Below is a small trained network, with its code and all its weights. Each question gives an input and a class and asks what happens when units are switched off, that is, made to give their printed mean instead of their output.

import numpy as np


def w(rows, s, z=0):
    codes = np.array(rows[::2]) - 128.0
    scale = np.full(codes.shape[1], s)
    scale[-1] = z or s
    return codes * scale


def f(y):
    return np.maximum(y, 0)


def log_softmax(a):
    a = a - a.max(-1, keepdims=True)
    return a - np.log(np.exp(a).sum(-1, keepdims=True))


def net(x, mask):
    res = np.array(x, float).reshape(1, 4) / 4 @ E
    y = f(res @ A[0][:, :-1].T + A[0][:, -1])
    res = res + np.where(mask, y, B[0][:, -1]) @ B[0][:, :-1]
    return log_softmax(res[-1] @ U[:, :-1].T + U[:, -1])


A, B = {}, {}
E = w([
[135,143,124,121,28,139,117,27,172,119,104,234],'x0',
[177,63,83,128,99,225,164,125,61,137,243,123],'x1',
[15,82,153,169,199,178,222,84,49,122,139,143],'x2',
[133,168,115,109,128,3,134,117,146,177,213,26],'x3',
],0.011)
A[0] = w([
[177,134,131,120,52,115,112,91,149,126,199,160,81],'neuron 0',
[169,115,118,125,120,249,110,162,121,131,90,171,113],'neuron 1',
[101,134,133,126,161,86,134,130,123,127,135,83,129],'neuron 2',
[88,117,121,123,128,177,143,104,112,128,138,170,255],'neuron 3',
[166,139,128,126,162,68,102,188,146,132,84,55,140],'neuron 4',
[201,115,117,131,136,152,121,183,110,129,245,63,89],'neuron 5',
[205,147,119,119,64,99,70,136,184,129,32,194,107],'neuron 6',
[104,126,127,127,145,137,144,124,109,133,168,107,80],'neuron 7',
],0.017,0.0042)
B[0] = w([
[138,124,48,134,123,102,133,97,163,166,192,197,201],'neuron 0',
[195,122,150,158,146,157,135,203,77,82,158,181,213],'neuron 1',
[76,113,99,121,164,91,125,161,121,148,143,157,167],'neuron 2',
[132,131,143,152,150,106,146,80,108,130,127,207,186],'neuron 3',
[81,118,111,121,161,52,127,246,138,122,151,110,209],'neuron 4',
[133,136,114,66,101,224,122,61,84,169,105,3,219],'neuron 5',
[144,137,188,115,71,151,111,122,231,103,51,98,253],'neuron 6',
[50,139,147,133,136,177,102,114,128,101,114,106,158],'neuron 7',
],0.014,0.031)
U = w([
[185,170,203,113,36,120,71,153,255,95,29,159,171],'0',
[116,126,89,65,127,201,124,103,74,191,168,52,152],'1',
[219,158,29,124,23,100,128,41,189,202,233,207,155],'2',
[191,97,192,185,149,217,185,112,48,87,136,225,177],'3',
[38,125,175,180,191,96,218,21,68,162,113,174,167],'4',
[224,135,126,94,104,154,92,208,85,133,130,66,3],'5',
[104,108,162,167,101,138,89,90,184,86,190,83,11],'6',
[60,136,137,119,186,25,116,197,132,153,106,82,114],'7',
],0.0075,0.0028)

Each question gives the input, the list of numbers given to net, and the class t.
The units are the neurons (one row each of A and B). Each row of codes is followed by its name. A weight is (code - 128) times the scale printed after its matrix; where a second scale follows, it is the last column's (A, B and U).
mask holds one flag per neuron, in row order. A switched-off neuron (its flag False) gives its mean, the last column of its row in B, instead of its output. The means were averaged over made-up inputs and are rounded, as every weight is.
A unit's drop is (log p(t) with every unit on - log p(t) with that unit switched off) / (log p(t) with every unit on - log p(t) with every unit switched off).
The circuit of an input: a set's keep is (log p(t) with only the set's units on - log p(t) with every unit switched off) / (log p(t) with every unit on - log p(t) with every unit switched off). Starting from all 8 units, units are removed one at a time, each time the one whose removal leaves the highest keep (on an exact tie, the one counted first), for as long as the keep stays at least 0.8.
circuit, biggest first: the units of the circuit, biggest drop first
top k neurons: the k neurons with the biggest drops, biggest first
drop of u: that unit's drop, to one decimal
input [-3,1,-5,0], class 5: circuit, biggest first	(neuron 5)
input [-4,-1,0,-2], class 7: circuit, biggest first	(neuron 6; neuron 5)
input [5,-2,4,7], class 2: top 4 neurons	(neuron 4; neuron 6; neuron 5; neuron 3)
input [1,1,3,2], class 4: top 3 neurons	(neuron 6; neuron 1; neuron 5)
input [-8,0,-2,-2], class 7: top 2 neurons	(neuron 4; neuron 2)
input [-7,0,6,4], class 1: top 2 neurons	(neuron 5; neuron 6)
input [4,8,2,7], class 1: top 2 neurons	(neuron 5; neuron 7)
input [4,-4,7,7], class 4: top 2 neurons	(neuron 4; neuron 6)
input [2,0,7,-1], class 4: top 2 neurons	(neuron 1; neuron 6)
input [5,-2,7,0], class 4: top 2 neurons	(neuron 1; neuron 6)
input [3,0,-6,7], class 2: top 2 neurons	(neuron 0; neuron 7)
input [1,7,-5,-3], class 2: top 2 neurons	(neuron 0; neuron 4)
input [5,3,0,-3], class 3: drop of neuron 1	0.7
input [7,-5,7,0], class 4: circuit, biggest first	(neuron 6)
input [-8,1,-2,7], class 1: drop of neuron 5	8.7
input [8,7,1,-5], class 3: drop of neuron 1	7.0
input [-7,-3,-4,1], class 7: drop of neuron 4	0.1
